Below are the code and all the weights of a small trained network. Each question names an input and a class and asks about switching units off, where a switched-off unit gives its printed mean instead of its output.

import numpy as np


def w(rows, s, z=0):
    codes = np.array(rows[::2]) - 128.0
    scale = np.full(codes.shape[1], s)
    scale[-1] = z or s
    return codes * scale


def norm(h):
    return h / np.sqrt((h * h).mean(-1, keepdims=True) + 1e-5)


def f(y):
    return y / 2 * (1 + np.tanh(0.7978845608 * (y + 0.044715 * y**3)))


def log_softmax(a):
    a = a - a.max(-1, keepdims=True)
    return a - np.log(np.exp(a).sum(-1, keepdims=True))


def net(x, mask):
    res = np.array(x, float).reshape(1, 5) / 4 @ E
    u = 0
    for l in range(4):
        y = f(norm(res) @ A[l][:, :-1].T + A[l][:, -1])
        res = res + np.where(mask[u : u + 5], y, B[l][:, -1]) @ B[l][:, :-1]
        u += 5
    return log_softmax(norm(res)[-1] @ U[:, :-1].T + U[:, -1])


A, B = {}, {}
E = w([
[203,210,173,47,39,111,123,55,165],'x0',
[5,185,162,188,177,203,174,79,100],'x1',
[128,183,123,131,217,15,135,106,71],'x2',
[98,146,128,114,169,125,208,139,217],'x3',
[107,221,128,155,115,108,103,165,112],'x4',
],0.011)
A[0] = w([
[139,144,127,169,148,70,110,114,115,38],'0.n1',
[180,127,147,1,96,119,155,128,100,107],'0.n2',
[142,121,178,92,155,168,156,112,96,3],'0.n3',
[93,167,167,157,158,168,176,89,130,35],'0.n4',
[180,177,117,44,138,150,179,127,141,145],'0.n5',
],0.01,0.0048)
B[0] = w([
[149,133,2,132,218,103,135,69,102,149],'0.n1',
[138,94,120,70,63,49,81,84,184,254],'0.n2',
[140,156,102,89,189,204,105,59,164,113],'0.n3',
[38,168,89,90,178,184,92,90,156,201],'0.n4',
[151,150,56,186,128,92,186,119,207,242],'0.n5',
],0.0087,0.0053)
A[1] = w([
[103,10,116,153,136,153,128,157,164,59],'1.n1',
[195,106,192,54,132,94,181,141,136,33],'1.n2',
[188,96,126,104,83,143,53,95,114,2],'1.n3',
[171,160,170,119,62,183,122,127,170,90],'1.n4',
[134,111,168,116,160,158,74,140,143,16],'1.n5',
],0.013,0.0051)
B[1] = w([
[174,44,93,187,149,246,242,225,199,242],'1.n1',
[97,143,37,125,164,168,169,72,152,210],'1.n2',
[142,122,195,47,91,184,121,106,30,226],'1.n3',
[113,168,109,173,77,79,102,174,116,253],'1.n4',
[101,100,154,94,125,145,174,130,70,107],'1.n5',
],0.012,0.0047)
A[2] = w([
[12,142,211,190,139,151,155,75,145,16],'2.n1',
[169,86,254,96,69,159,71,107,92,55],'2.n2',
[76,110,183,136,142,182,60,128,120,1],'2.n3',
[133,94,162,143,149,91,160,106,54,88],'2.n4',
[170,57,139,58,29,164,45,129,45,21],'2.n5',
],0.0092,0.0061)
B[2] = w([
[31,175,231,101,151,116,142,59,158,229],'2.n1',
[167,136,94,158,90,168,148,70,9,190],'2.n2',
[145,80,26,60,253,114,188,74,177,122],'2.n3',
[194,222,88,145,129,162,113,194,143,139],'2.n4',
[135,109,193,103,55,184,67,101,19,253],'2.n5',
],0.011,0.0037)
A[3] = w([
[137,100,205,83,119,57,144,91,136,46],'3.n1',
[115,128,211,85,168,137,106,110,168,176],'3.n2',
[131,9,152,154,116,172,179,193,140,2],'3.n3',
[62,177,124,99,115,164,105,128,163,51],'3.n4',
[204,109,163,50,105,90,171,90,176,2],'3.n5',
],0.014,0.0032)
B[3] = w([
[51,249,74,47,159,163,70,104,168,162],'3.n1',
[58,180,70,145,208,161,144,135,83,176],'3.n2',
[234,74,95,109,171,191,154,188,179,254],'3.n3',
[133,99,205,147,118,118,197,95,133,201],'3.n4',
[99,127,24,49,157,87,34,82,216,219],'3.n5',
],0.015,0.0073)
U = w([
[129,206,191,216,7,60,113,147,197,2],'0',
[167,172,35,31,106,46,42,47,249,20],'1',
[177,167,77,209,219,20,68,162,32,74],'2',
[192,55,78,135,186,231,175,219,163,193],'3',
[207,133,130,56,24,136,38,77,17,153],'4',
[33,201,194,177,213,184,200,52,127,220],'5',
],0.018,0.0069)

Each question gives the input, the list of numbers given to net, and the class t.
The units are the neurons (one row each of A and B). Each row of codes is followed by its name. A weight is (code - 128) times the scale printed after its matrix; where a second scale follows, it is the last column's (A, B and U).
mask holds one flag per neuron, layer by layer. A switched-off neuron (its flag False) gives its mean, the last column of its row in B, instead of its output. The means were averaged over made-up inputs and are rounded, as every weight is.
A unit's drop is (log p(t) with every unit on - log p(t) with that unit switched off) / (log p(t) with every unit on - log p(t) with every unit switched off).
The circuit of an input: a set's keep is (log p(t) with only the set's units on - log p(t) with every unit switched off) / (log p(t) with every unit on - log p(t) with every unit switched off). Starting from the 12 units with the biggest drops (on a tie, the unit counted first), units are removed one at a time, each time the one whose removal leaves the highest keep (on an exact tie, the one counted first), for as long as the keep stays at least 0.8.
circuit, biggest first: the units of the circuit, biggest drop first
most important unit: the unit with the biggest drop
k most important neurons: the k neurons with the biggest drops, biggest first
top k neurons in layer l: the k neurons of layer l with the biggest drops, biggest first
drop of u: that unit's drop, to one decimal
input [-2,-5,1,-2,6], class 4: most important unit : 0.n5
input [2,3,0,6,-8], class 5: circuit, biggest first : (0.n4, 3.n2)
input [4,1,7,-6,-2], class 4: 3 most important neurons : (1.n3, 0.n5, 2.n5)
input [3,-3,-7,1,8], class 0: 2 most important neurons : (1.n4, 0.n5)
input [2,-7,-1,-5,-5], class 4: 2 most important neurons : (1.n3, 2.n5)
input [8,6,-1,-2,2], class 0: top 2 neurons in layer 1 : (1.n4, 1.n3)
input [0,2,-6,-1,4], class 0: 2 most important neurons : (1.n4, 1.n1)
input [4,2,1,4,6], class 5: top 2 neurons in layer 0 : (0.n4, 0.n2)
input [6,3,-7,7,-5], class 1: top 2 neurons in layer 0 : (0.n5, 0.n2)
input [5,0,-6,0,-2], class 4: 2 most important neurons : (1.n3, 2.n5)
input [1,-3,-5,7,7], class 0: drop of 1.n4 : 0.2
input [2,3,-6,5,1], class 5: drop of 3.n2 : 0.0
input [0,-1,6,-5,-8], class 4: drop of 1.n3 : 0.5
input [-4,-4,4,0,2], class 2: most important neuron : (1.n1)
